Each row has a name. Each question is about the rows just above it.

J: [ 4 17  9 13 11  2 14 10  8  1  5  2  6  4 12 20  5  3  2  5 13  8 15 33
  2  6  7 11  7  4 10  6  5 32 14  5]
M: [ 1 23  5  5  8  3  3  6  4  0 10  0  1  2  9  7 11  1  0  7  5  2  1 13
  1  8  3 12  5  0  2  3  2 15 14  1]
X: [ 0  6  3  3  5  2  5  3  8  0  5  0  6  2  3  6  3  1  1  3  2  4  2  5
  1  2  8  5  6  0  1  3  3 10  7  3]
K: [ 1 19  6  5 20  3  7  7  6  0  7  1  6  8 12 17  8  5  2 12 20 20  5 12
  3  7  3 21 11  0  6  4  7 17 12  2]
N: [ 3 14  5  9 10  1  9  8  4  0  7  1  7  2 10 14  6  2  1  2  7  4  8 29
  2  5  9 10  4  4  7  3  2 26  8  4]
Z: [ 5 15 15 16  7  1 26  5  7  1  0  5  2  5 11 14  1  4  2  3 20  6 30 33
  2  4  7  4  7  0 15  6  7 52 16 10]
V: [0 5 1 1 5 0 3 1 1 0 3 0 4 2 2 3 2 1 1 2 3 4 1 2 1 2 4 5 3 0 1 1 2 5 2 2]
Number of entries in [ 3 14]: : 2
How many entries does [ 5 15 15 16  7  1 26  5  7  1  0  5  2  5 11 14  1  4  2  3 20  6 30 33
  2] have? : 25
Whose row is [ 1 19  6  5 20  3  7  7  6  0  7  1  6  8 12 17  8  5  2 12 20 20  5 12
  3  7  3 21 11  0  6  4  7 17 12  2]? : K
Count the entries of [ 1 19  6  5 20  3  7  7  6  0  7  1  6  8 12 17  8]: : 17
How many entries does [ 3 14  5  9 10  1  9  8  4  0  7  1  7  2 10] have? : 15

E: [ 10  -8  -7  -7  11 -19 -16  19   3 -41  17  11  20]
B: [ 12   2  17  11 -16 -25 -17  -3  31 -33 -17   6  32]
P: [-50 -18  14  10 -11   3   6  22  15   6  -2  -5   2]
Right after [31] comes : [-33]
Right after [-33] comes : [-17]

S: [-10  31 -18  58 -53]
C: [ 15  14  23  53 -47]
U: [ -6  14   3  53 -47]
What comes right after [-18] in the named rows? : [58]
What comes right after [15] in the named rows? : [14]
Right after [-6] comes : [14]
How many entries does [15 14 23] have? : 3
Number of entries in [15 14 23 53]: : 4

D: [  5  29  24  12  -1   6 -11 -33   2  -6]
A: [-10  -1  37  -6   1  -3  -1 -13  10  19]
G: [ 17   6 -37  15   1   5  -6  -2 -20 -21]
H: [ -4   9   5 -19  -6  -1   8  16  26 -17]
T: [  7  25  11  29   2   6 -16 -44 -12   2]
F: [ -9  29  24  12  -1   6 -11 -33   2  -6]
R: [ -7 -39 -23  -7   3  -5   7   9  -8  14]
W: [  1  -7 -20  14   7   0  -6 -35 -16  23]
Count the entries of [-9 29 24 12 -1  6]: : 6
Where do [ -7 -39 -23  -7   3  -5   7   9  -8  14] appear? : R

Q: [ 10  13 -24 -18   0  -6  15   6  10]
Y: [ 13   8  -2  23   1  10  -9  28 -25]
L: [ 10  13   7 -18   0  -6  15 -25  16]
Count the entries of [ 10  13 -24 -18   0  -6  15]: : 7
Number of entries in [ 10  13 -24]: : 3
[ 10  13 -24 -18   0  -6  15   6  10] is in which row? : Q

Kosi: [ 12  -1  10   5   3  -7  13 -10  -9  -9  -7   1  -2  -3  -2   1 -11   8
 -14  17  21  13   8 -11   4  -9   7  -3   4   5   0   8   6  10   4   4
  -6  -2  -3  -4  -4  -2   8  -4]
veka: [-16   6 -43   5  -4   2   0 -22   8  24  15  13   3   3  34  14   5 -15
 -21 -24 -11   0  13   8   1   5  27 -16   2 -48  14  26 -11 -17 -18  39
  32  25  -5  37   2 -21  10  13]
musi: [-16   6 -43   5  -4   2   0 -22   8  24  15  13   3   3  34  14   5 -15
 -21 -24 -11   0  13   8   1   5  27 -16   2 -48  14  26 -11 -17 -18  39
  -3  25  -5  37   3  -8   7   0]
Whose row is [ 12  -1  10   5   3  -7  13 -10  -9  -9  -7   1  -2  -3  -2   1 -11   8
 -14  17  21  13   8 -11   4  -9   7  -3   4   5   0   8   6  10   4   4
  -6  -2  -3  -4  -4  -2   8  -4]? : Kosi
Whose row is [-16   6 -43   5  -4   2   0 -22   8  24  15  13   3   3  34  14   5 -15
 -21 -24 -11   0  13   8   1   5  27 -16   2 -48  14  26 -11 -17 -18  39
  32  25  -5  37   2 -21  10  13]? : veka
How many entries does [ 12  -1  10   5   3  -7  13 -10  -9  -9  -7   1  -2  -3  -2   1 -11   8
 -14  17  21  13   8 -11   4  -9   7  -3   4   5   0   8   6  10   4   4
  -6  -2  -3  -4  -4  -2   8  -4] have? : 44

Terom: [  5  26  -9 -35 -15 -28  -3]
sazip: [ 25  25   1  27 -45  20   4]
Torel: [  9   7 -30 -31 -22  -7 -21]
nove: [-26   9 -35  -4 -12  -2  26]
Bemip: [ 43  -7   2  12 -22 -17  50]
Bepog: [ -4  26  24 -27  11   6 -25]
Gizef: [  4  10   5  44 -24 -13  50]
Dogu: [ 36  20 -15   9 -24   0 -25]
marod: [-3 28 12 33 -8 17 -4]
Dete: [ 11 -32  42  21  -3   3 -27]
Sed: [ 32   6  28 -12  28  10  28]
The entry that follows [-2]: : [26]
Number of entries in [  9   7 -30 -31 -22]: : 5
What comes right after [0] in the named rows? : [-25]
The entry that follows [43]: : [-7]

lapok: [ 6 22  2 -6 19 25 18 18]
gisab: [-20 -19 -16   2 -25 -39 -32 -23]
kitik: [  0  18 -20  38 -28 -22 -11  -7]
sez: [21 -1 26 -8  3 23 30 18]
vus: [-39   7 -55 -29  15   7 -36 -27]
gasu: [  3 -22  -1 -22  14  17   7 -14]
Furaf: [ 19  45  -2  55 -35   0  19  26]
Rirov: [-22 -26 -16   2 -27 -37 -34 -25]
Gusif: [ -6 -10   2 -11  -5   3   6   9]
tifib: [ -6 -44   7 -42  19   6  -7 -21]
bip: [-20 -31 -17  13 -38 -46 -36 -29]
How many entries does [-22 -26 -16   2 -27 -37 -34 -25] have? : 8
The entry that follows [15]: : [7]

gite: [  8 -18  16 -15   0   1  -8 -20   1  17   9   2  20  27  -1 -14  -1   2
 -16 -27  36  32  21  19  24   2  18  11 -42  19   6 -23  23 -26 -18   6
 -14   7   2   2  14 -15 -17   2 -33  14 -12   5 -33   9  -4 -21  22  -5
 -11 -11  -9  16   9  -1  24 -34]
liri: [  0  -4 -27   6  -8 -16  -5   1  -1  18 -13 -20  20  27  22  13   1   4
 -10   1  35  12   2  22 -20 -33   4  -2  11 -21  17  22   5 -44  -5  -7
  -9 -10   8  17  41 -11   0   2   1  25  15 -17 -20  -3  -8  20 -21 -19
  -3  -1  14 -10  -9  -7   8  13]
noki: [  8 -18  16 -15   0   1  -8 -20   1  17   9   2  20  27  -1 -14  -1   2
 -10 -27  36  32  21  19  24   2  18  11 -42  19   6 -23  23 -26 -18   6
 -14   7   2   2  14 -15 -17   2 -33  14 -12   5 -33   9  -4 -21  22  -5
 -11 -11  -9  16   9  -1  24 -34]
What comes right after [25] in the named rows? : [15]
Number of entries in [  8 -18  16 -15   0   1  -8 -20   1  17   9   2  20  27  -1 -14  -1   2
 -16 -27  36  32  21  19  24   2  18  11 -42  19   6 -23  23 -26 -18   6
 -14   7   2   2  14 -15 -17   2 -33  14 -12   5 -33   9  -4 -21  22  -5
 -11 -11  -9  16   9  -1  24 -34]: : 62
Number of entries in [ 0 -4]: : 2

vadin: [ 12  11   4  -6 -15  16  -7  52]
mabug: [ 12  11   4  -6 -15 -29 -42  13]
vanuz: [ 12  11   4  -6 -15 -29 -42 -34]
tofem: [ 12  11   4  -6  22 -29 -42   5]
vunez: [-14   9  54  32 -16  17  -8 -23]
vil: [-29   0  11  38  -8  21  32  31]
What comes right after [9] in the named rows? : [54]
Number of entries in [-29   0  11  38  -8  21]: : 6
What comes right after [38] in the named rows? : [-8]
Right after [21] comes : [32]
Whose row is [-14   9  54  32 -16  17  -8 -23]? : vunez
Number of entries in [ 12  11   4  -6 -15 -29]: : 6
Right after [54] comes : [32]

